Below are the code and all the weights of a small trained network. Each question names an input and a class and asks about switching units off, where a switched-off unit gives its printed mean instead of its output.

import numpy as np


def w(rows, s, z=0):
    codes = np.array(rows[::2]) - 128.0
    scale = np.full(codes.shape[1], s)
    scale[-1] = z or s
    return codes * scale


def norm(h):
    return h / np.sqrt((h * h).mean(-1, keepdims=True) + 1e-5)


def f(y):
    return np.maximum(y, 0)


def log_softmax(a):
    a = a - a.max(-1, keepdims=True)
    return a - np.log(np.exp(a).sum(-1, keepdims=True))


def net(x, mask):
    res = np.array(x, float).reshape(1, 4) / 4 @ E
    u = 0
    for l in range(3):
        y = f(norm(res) @ A[l][:, :-1].T + A[l][:, -1])
        res = res + np.where(mask[u : u + 8], y, B[l][:, -1]) @ B[l][:, :-1]
        u += 8
    return log_softmax(norm(res)[-1] @ U[:, :-1].T + U[:, -1])


A, B = {}, {}
E = w([
[100,182,235,109,229,118,144,121,80,171,139],'x0',
[129,134,126,135,125,123,126,123,119,135,123],'x1',
[244,178,158,128,104,43,156,254,140,73,135],'x2',
[182,55,159,132,102,140,255,86,19,102,80],'x3',
],0.00075)
A[0] = w([
[6,117,90,165,146,176,75,81,156,189,143,231],'0.n1',
[32,123,64,172,128,163,96,74,157,172,138,171],'0.n2',
[152,186,148,70,145,102,51,182,198,112,168,102],'0.n3',
[101,34,122,81,126,243,194,7,61,153,106,127],'0.n4',
[141,83,50,92,77,146,97,152,155,95,127,12],'0.n5',
[177,82,140,173,97,98,241,138,45,122,85,25],'0.n6',
[110,172,237,106,211,132,134,124,99,165,122,166],'0.n7',
[182,133,128,149,92,74,155,212,124,95,139,69],'0.n8',
],0.0018,0.0011)
B[0] = w([
[236,86,196,32,117,158,148,126,93,59,152,233],'0.n1',
[209,101,190,57,118,160,152,159,93,72,122,206],'0.n2',
[111,149,106,227,99,60,174,161,172,134,70,200],'0.n3',
[20,167,68,252,104,33,111,161,138,168,66,251],'0.n4',
[92,150,200,126,220,43,94,185,132,149,47,164],'0.n5',
[144,96,181,12,149,215,61,71,125,80,187,215],'0.n6',
[106,218,213,151,240,60,164,156,101,177,159,222],'0.n7',
[85,138,116,128,153,165,30,72,228,161,121,201],'0.n8',
],0.0016,0.0026)
A[1] = w([
[49,95,56,178,88,136,98,101,113,108,102,34],'1.n1',
[201,80,102,33,77,205,111,122,143,77,181,48],'1.n2',
[131,158,191,19,202,145,137,152,67,145,201,109],'1.n3',
[143,38,80,96,74,165,115,69,141,93,88,140],'1.n4',
[168,109,46,100,34,174,79,147,191,61,174,136],'1.n5',
[99,143,132,182,135,126,201,119,95,205,155,22],'1.n6',
[198,60,75,59,48,196,127,131,145,72,151,70],'1.n7',
[104,74,6,189,46,120,130,123,123,101,78,2],'1.n8',
],0.0022,0.0014)
B[1] = w([
[191,179,118,136,108,135,171,172,119,175,192,169],'1.n1',
[42,132,217,103,253,60,91,204,42,118,77,207],'1.n2',
[175,57,59,111,7,185,149,82,198,117,130,255],'1.n3',
[108,181,130,103,142,106,68,232,108,107,138,225],'1.n4',
[66,19,114,129,128,151,136,83,56,91,48,232],'1.n5',
[96,92,81,134,117,93,29,113,181,54,81,158],'1.n6',
[23,111,186,103,241,73,76,150,59,101,82,216],'1.n7',
[211,195,122,104,63,203,187,158,164,187,231,187],'1.n8',
],0.0021,0.0024)
A[2] = w([
[189,189,21,124,20,229,162,211,85,185,245,34],'2.n1',
[140,97,2,148,75,135,107,116,196,114,85,3],'2.n2',
[223,112,180,35,135,200,148,77,154,117,186,53],'2.n3',
[179,99,19,140,82,139,86,119,198,123,90,31],'2.n4',
[139,182,95,170,157,104,114,173,150,144,184,17],'2.n5',
[229,111,184,35,124,213,138,72,157,108,180,54],'2.n6',
[126,99,42,162,64,125,111,110,175,98,95,13],'2.n7',
[48,127,135,190,164,110,152,42,85,160,110,5],'2.n8',
],0.0031,0.0018)
B[2] = w([
[203,32,49,186,60,244,174,208,11,176,202,238],'2.n1',
[43,79,77,169,86,84,184,9,175,183,52,170],'2.n2',
[175,235,73,46,47,228,15,10,197,31,184,242],'2.n3',
[44,66,85,109,97,116,153,13,118,144,67,174],'2.n4',
[175,126,163,147,177,139,192,126,110,161,179,173],'2.n5',
[218,248,127,30,70,241,21,1,227,20,220,250],'2.n6',
[61,119,77,192,90,79,196,20,187,212,69,163],'2.n7',
[95,97,45,156,73,85,158,71,215,162,77,190],'2.n8',
],0.0034,0.0023)
U = w([
[7,8,239,10,244,61,9,247,9,9,9,174],'0',
[8,12,8,249,37,10,242,4,246,248,7,204],'1',
[251,249,137,7,55,248,12,6,248,11,247,159],'2',
[245,250,247,248,245,7,245,249,248,246,246,18],'3',
[242,8,9,247,4,250,249,254,4,247,251,2],'4',
],0.0038,0.0013)

Each question gives the input, the list of numbers given to net, and the class t.
The units are the neurons (one row each of A and B). Each row of codes is followed by its name. A weight is (code - 128) times the scale printed after its matrix; where a second scale follows, it is the last column's (A, B and U).
mask holds one flag per neuron, layer by layer. A switched-off neuron (its flag False) gives its mean, the last column of its row in B, instead of its output. The means were averaged over made-up inputs and are rounded, as every weight is.
A unit's drop is (log p(t) with every unit on - log p(t) with that unit switched off) / (log p(t) with every unit on - log p(t) with every unit switched off).
The circuit of an input: a set's keep is (log p(t) with only the set's units on - log p(t) with every unit switched off) / (log p(t) with every unit on - log p(t) with every unit switched off). Starting from the 12 units with the biggest drops (on a tie, the unit counted first), units are removed one at a time, each time the one whose removal leaves the highest keep (on an exact tie, the one counted first), for as long as the keep stays at least 0.8.
units of the circuit, in order: the units of the circuit, biggest drop first
unit that matters most: the unit with the biggest drop
top k neurons: the k neurons with the biggest drops, biggest first
k most important neurons of layer l: the k neurons of layer l with the biggest drops, biggest first
drop of u: that unit's drop, to one decimal
input [-6,7,-3,1], class 4: unit that matters most -> 0.n4
input [7,-4,1,-2], class 3: units of the circuit, in order -> (0.n7, 2.n6)
input [4,2,1,-3], class 3: top 2 neurons -> (0.n3, 0.n6)
input [3,-5,0,8], class 1: top 4 neurons -> (0.n4, 0.n1, 0.n2, 1.n8)
input [-5,0,1,-8], class 1: 2 most important neurons of layer 0 -> (0.n3, 0.n6)
input [8,-3,1,-1], class 3: top 4 neurons -> (0.n7, 0.n6, 0.n1, 0.n2)
input [3,-1,-8,1], class 1: top 2 neurons -> (0.n4, 0.n6)
input [-4,6,-1,-7], class 0: top 2 neurons -> (0.n4, 0.n1)
input [-3,-7,-8,1], class 4: 2 most important neurons of layer 1 -> (1.n8, 1.n1)
input [0,-2,2,-5], class 1: top 2 neurons -> (0.n7, 1.n2)
input [3,7,7,0], class 3: 2 most important neurons of layer 0 -> (0.n1, 0.n3)
input [-3,-7,0,8], class 4: top 2 neurons -> (0.n4, 0.n1)
input [8,3,-6,7], class 1: top 2 neurons -> (0.n4, 2.n8)
input [-7,-8,-2,2], class 4: top 2 neurons -> (0.n4, 1.n8)
input [0,-3,3,6], class 0: unit that matters most -> 0.n7
input [3,2,0,8], class 1: top 3 neurons -> (0.n4, 0.n1, 0.n2)
input [-1,-1,-6,1], class 4: 2 most important neurons of layer 0 -> (0.n4, 0.n6)
input [-4,3,-1,4], class 4: top 2 neurons -> (0.n4, 2.n1)
input [-7,-2,-4,-1], class 0: drop of 2.n4 -> 0.0
input [5,0,5,0], class 3: unit that matters most -> 0.n1
input [-7,-2,-7,5], class 4: drop of 0.n4 -> 2.5
input [-1,6,-1,4], class 4: drop of 0.n4 -> 2.2
